Here is a tiny trained network, its code and every weight. The questions are about switching its units off for an input and a class, where a switched-off unit gives its printed mean instead of its output.

import numpy as np


def w(rows, s, z=0):
    codes = np.array(rows[::2]) - 128.0
    scale = np.full(codes.shape[1], s)
    scale[-1] = z or s
    return codes * scale


def f(y):
    return y / 2 * (1 + np.tanh(0.7978845608 * (y + 0.044715 * y**3)))


def log_softmax(a):
    a = a - a.max(-1, keepdims=True)
    return a - np.log(np.exp(a).sum(-1, keepdims=True))


def net(x, mask):
    res = np.array(x, float).reshape(1, 8) / 4 @ E
    y = f(res @ A[0][:, :-1].T + A[0][:, -1])
    res = res + np.where(mask, y, B[0][:, -1]) @ B[0][:, :-1]
    return log_softmax(res[-1] @ U[:, :-1].T + U[:, -1])


A, B = {}, {}
E = w([
[167,79,139,56,214,49,147],'x0',
[230,79,135,131,87,127,113],'x1',
[219,165,184,163,156,135,106],'x2',
[145,46,92,81,86,215,161],'x3',
[150,183,153,29,49,106,193],'x4',
[108,96,111,66,138,104,126],'x5',
[100,95,213,125,130,192,238],'x6',
[74,70,254,146,97,126,16],'x7',
],0.0088)
A[0] = w([
[83,88,115,147,216,85,121,158],'n0',
[90,97,99,158,102,79,57,83],'n1',
[87,106,122,125,60,192,172,173],'n2',
[141,168,158,80,190,99,152,194],'n3',
[137,152,58,58,100,133,189,214],'n4',
[112,167,118,128,151,63,82,196],'n5',
[160,85,212,77,110,133,187,253],'n6',
[218,116,94,215,165,73,102,197],'n7',
[100,139,208,206,102,128,138,164],'n8',
[93,123,181,195,88,139,101,212],'n9',
[130,153,223,184,91,183,133,162],'n10',
[196,106,137,80,140,128,141,193],'n11',
[62,97,126,122,133,114,74,196],'n12',
[99,151,37,138,104,130,115,172],'n13',
[143,186,122,183,191,70,120,175],'n14',
[105,96,74,118,163,160,102,192],'n15',
[99,214,58,148,237,82,125,147],'n16',
[119,153,70,129,71,138,200,151],'n17',
[122,136,247,110,56,161,139,214],'n18',
],0.011,0.0043)
B[0] = w([
[82,110,146,233,190,119,153,189],'n0',
[101,135,104,140,108,124,97,174],'n1',
[99,166,214,109,145,97,220,207],'n2',
[162,138,87,147,162,57,148,186],'n3',
[71,129,134,106,128,94,222,226],'n4',
[80,124,78,193,77,102,97,189],'n5',
[193,107,115,16,212,27,96,229],'n6',
[224,104,51,155,98,254,157,222],'n7',
[165,224,174,129,151,127,75,211],'n8',
[151,168,192,90,116,177,11,214],'n9',
[169,209,159,52,142,164,108,225],'n10',
[193,66,52,95,169,99,176,187],'n11',
[68,93,169,141,125,177,48,187],'n12',
[44,128,125,143,71,196,154,190],'n13',
[183,154,124,193,95,119,161,208],'n14',
[93,53,214,156,146,186,190,172],'n15',
[126,161,123,192,102,106,176,234],'n16',
[51,129,186,41,98,152,219,204],'n17',
[147,161,155,70,170,77,39,245],'n18',
],0.0072,0.013)
U = w([
[76,136,161,104,90,107,201,117],'0',
[92,56,204,172,204,113,114,85],'1',
[168,85,98,71,156,5,137,252],'2',
[63,126,84,166,24,110,57,88],'3',
[197,92,94,183,100,189,129,172],'4',
[148,184,87,211,128,47,159,16],'5',
[157,200,198,106,141,100,85,104],'6',
],0.011,0.0017)

Each question gives the input, the list of numbers given to net, and the class t.
The units are the neurons (one row each of A and B). Each row of codes is followed by its name. A weight is (code - 128) times the scale printed after its matrix; where a second scale follows, it is the last column's (A, B and U).
mask holds one flag per neuron, in row order. A switched-off neuron (its flag False) gives its mean, the last column of its row in B, instead of its output. The means were averaged over made-up inputs and are rounded, as every weight is.
A unit's drop is (log p(t) with every unit on - log p(t) with that unit switched off) / (log p(t) with every unit on - log p(t) with every unit switched off).
The circuit of an input: a set's keep is (log p(t) with only the set's units on - log p(t) with every unit switched off) / (log p(t) with every unit on - log p(t) with every unit switched off). Starting from the 12 units with the biggest drops (on a tie, the unit counted first), units are removed one at a time, each time the one whose removal leaves the highest keep (on an exact tie, the one counted first), for as long as the keep stays at least 0.8.
units of the circuit, in order: the units of the circuit, biggest drop first
top k neurons: the k neurons with the biggest drops, biggest first
drop of u: that unit's drop, to one decimal
input [-2,3,-3,-2,0,-8,-8,-3], class 4: units of the circuit, in order : (n7)
input [6,5,-4,-4,-3,-3,4,2], class 2: top 2 neurons : (n6; n15)
input [-7,-5,-7,5,-7,3,-1,-2], class 0: top 3 neurons : (n13; n2; n17)
input [0,2,-4,8,-3,8,3,2], class 1: top 2 neurons : (n15; n12)
input [1,-2,-5,7,2,6,4,1], class 2: top 3 neurons : (n6; n13; n16)
input [4,2,6,-6,5,-8,5,-2], class 2: units of the circuit, in order : (n6; n3)
input [-5,1,-8,-2,-5,7,-5,-6], class 0: top 4 neurons : (n15; n17; n4; n9)
input [7,-7,-5,-5,1,1,-7,2], class 5: top 2 neurons : (n16; n0)
input [8,-1,-4,-2,-7,2,2,-3], class 1: top 2 neurons : (n15; n0)
input [5,-5,-3,-6,-3,2,-3,5], class 3: top 2 neurons : (n5; n12)
input [0,-2,-5,-5,-6,5,6,-3], class 1: top 2 neurons : (n0; n15)
input [-5,0,0,7,-7,3,0,2], class 1: top 3 neurons : (n15; n7; n2)
input [-3,-2,-3,-1,-6,-5,3,1], class 6: top 2 neurons : (n8; n9)
input [5,-2,-6,6,4,-7,3,4], class 2: units of the circuit, in order : (n6)
input [1,-8,-2,-8,4,2,1,-4], class 5: drop of n9 : 0.0
input [5,-6,5,8,-3,3,-7,-2], class 4: drop of n7 : 0.1
input [1,-8,-7,3,-2,-3,-5,2], class 3: drop of n13 : 0.2
